Here is a tiny trained network, its code and every weight. The questions are about switching its units off for an input and a class, where a switched-off unit gives its printed mean instead of its output.

import numpy as np


def w(rows, s, z=0):
    codes = np.array(rows[::2]) - 128.0
    scale = np.full(codes.shape[1], s)
    scale[-1] = z or s
    return codes * scale


def f(y):
    return np.maximum(y, 0)


def log_softmax(a):
    a = a - a.max(-1, keepdims=True)
    return a - np.log(np.exp(a).sum(-1, keepdims=True))


def net(x, mask):
    res = np.array(x, float).reshape(1, 8) / 4 @ E
    y = f(res @ A[0][:, :-1].T + A[0][:, -1])
    res = res + np.where(mask, y, B[0][:, -1]) @ B[0][:, :-1]
    return log_softmax(res[-1] @ U[:, :-1].T + U[:, -1])


A, B = {}, {}
E = w([
[203,166,111,178,191,8,211,201],'x0',
[173,108,206,130,56,120,201,52],'x1',
[113,195,38,88,87,137,124,159],'x2',
[208,188,103,51,162,105,105,75],'x3',
[83,104,61,1,115,132,216,66],'x4',
[52,191,79,158,88,123,171,106],'x5',
[125,159,70,166,214,137,58,86],'x6',
[174,209,126,78,72,177,26,195],'x7',
],0.0087)
A[0] = w([
[60,139,64,179,144,114,205,164,253],'n1',
[133,126,62,96,116,125,190,155,102],'n2',
[184,100,196,106,73,140,182,77,167],'n3',
[150,91,197,192,155,72,66,155,148],'n4',
[207,120,176,115,78,121,92,88,243],'n5',
[164,104,186,205,179,53,116,146,149],'n6',
[117,178,129,160,164,129,33,162,250],'n7',
[112,60,172,35,117,219,121,145,172],'n8',
[157,136,38,82,161,54,189,113,225],'n9',
[216,121,224,159,108,116,143,71,131],'n10',
[72,88,146,194,100,146,152,126,89],'n11',
[131,162,62,79,139,155,53,64,207],'n12',
[2,94,174,175,58,192,151,141,230],'n13',
[26,137,41,98,179,176,145,57,218],'n14',
[89,56,163,72,117,198,188,148,86],'n15',
],0.0081,0.0038)
B[0] = w([
[75,176,122,172,102,36,175,96,224],'n1',
[94,157,59,108,146,52,157,167,176],'n2',
[113,117,184,68,106,182,200,116,204],'n3',
[179,75,169,186,171,118,81,181,203],'n4',
[194,128,158,57,109,207,157,144,195],'n5',
[166,67,175,175,200,89,127,176,210],'n6',
[212,119,110,158,120,161,52,176,229],'n7',
[40,63,96,59,147,180,118,163,205],'n8',
[138,186,90,79,158,58,194,125,223],'n9',
[245,82,207,104,89,199,204,102,194],'n10',
[80,117,181,177,77,77,128,116,181],'n11',
[163,157,42,134,149,174,78,85,232],'n12',
[52,94,139,189,44,134,112,101,242],'n13',
[104,137,104,153,156,95,94,2,246],'n14',
[28,96,141,76,158,117,163,135,186],'n15',
],0.0086,0.012)
U = w([
[132,146,70,95,212,95,147,2,77],'0',
[181,63,192,201,236,62,102,165,132],'1',
[51,132,164,221,34,90,143,95,31],'2',
[214,99,221,86,78,185,223,84,114],'3',
[151,201,81,80,132,15,230,208,134],'4',
[181,194,72,84,75,208,8,199,253],'5',
[31,33,144,57,125,141,144,118,39],'6',
],0.009,0.0039)

Each question gives the input, the list of numbers given to net, and the class t.
The units are the neurons (one row each of A and B). Each row of codes is followed by its name. A weight is (code - 128) times the scale printed after its matrix; where a second scale follows, it is the last column's (A, B and U).
mask holds one flag per neuron, in row order. A switched-off neuron (its flag False) gives its mean, the last column of its row in B, instead of its output. The means were averaged over made-up inputs and are rounded, as every weight is.
A unit's drop is (log p(t) with every unit on - log p(t) with that unit switched off) / (log p(t) with every unit on - log p(t) with every unit switched off).
The circuit of an input: a set's keep is (log p(t) with only the set's units on - log p(t) with every unit switched off) / (log p(t) with every unit on - log p(t) with every unit switched off). Starting from the 12 units with the biggest drops (on a tie, the unit counted first), units are removed one at a time, each time the one whose removal leaves the highest keep (on an exact tie, the one counted first), for as long as the keep stays at least 0.8.
units of the circuit, in order: the units of the circuit, biggest drop first
most important unit: the unit with the biggest drop
top k neurons: the k neurons with the biggest drops, biggest first
drop of u: that unit's drop, to one decimal
input [7,7,1,6,8,-8,6,-4], class 4: top 2 neurons	(n9, n2)
input [-1,3,-8,7,1,1,6,6], class 5: units of the circuit, in order	(n12, n14)
input [6,8,-8,2,4,2,5,-6], class 3: most important unit	n10
input [8,-3,-6,-7,8,0,6,-7], class 4: top 2 neurons	(n9, n1)
input [3,0,6,-4,8,-5,1,-8], class 4: top 4 neurons	(n9, n2, n12, n1)
input [-4,6,6,-2,-4,0,2,0], class 3: top 3 neurons	(n1, n5, n14)
input [-5,7,-3,-2,-8,7,0,0], class 3: top 3 neurons	(n10, n5, n1)
input [-7,-7,-4,-5,8,-5,8,2], class 0: top 3 neurons	(n14, n12, n3)
input [1,-4,6,0,8,-3,-4,7], class 4: top 4 neurons	(n2, n9, n7, n13)
input [-7,6,-7,-1,6,-2,-8,-2], class 6: top 2 neurons	(n8, n15)
input [-7,7,-6,-5,3,-3,-6,8], class 6: top 3 neurons	(n8, n15, n13)
input [-7,0,4,-8,6,2,5,4], class 2: top 2 neurons	(n13, n14)
input [4,-6,7,3,-5,4,4,-8], class 4: top 2 neurons	(n9, n1)
input [1,2,5,1,0,-1,1,-1], class 4: most important unit	n14
input [4,4,-2,6,-5,4,0,7], class 3: top 3 neurons	(n10, n5, n12)
input [0,1,8,0,8,-4,-7,-6], class 4: top 3 neurons	(n9, n2, n1)
input [4,-8,-4,-3,5,-3,-3,-7], class 4: drop of n15	0.0
input [-7,5,1,-3,5,-6,-6,8], class 6: drop of n8	0.9
input [6,8,-6,-5,-4,0,-5,-7], class 3: drop of n3	1.0
input [2,1,3,-5,2,-7,-5,-5], class 6: units of the circuit, in order	(n15)
input [1,-6,8,-6,5,2,0,0], class 0: drop of n1	-0.2
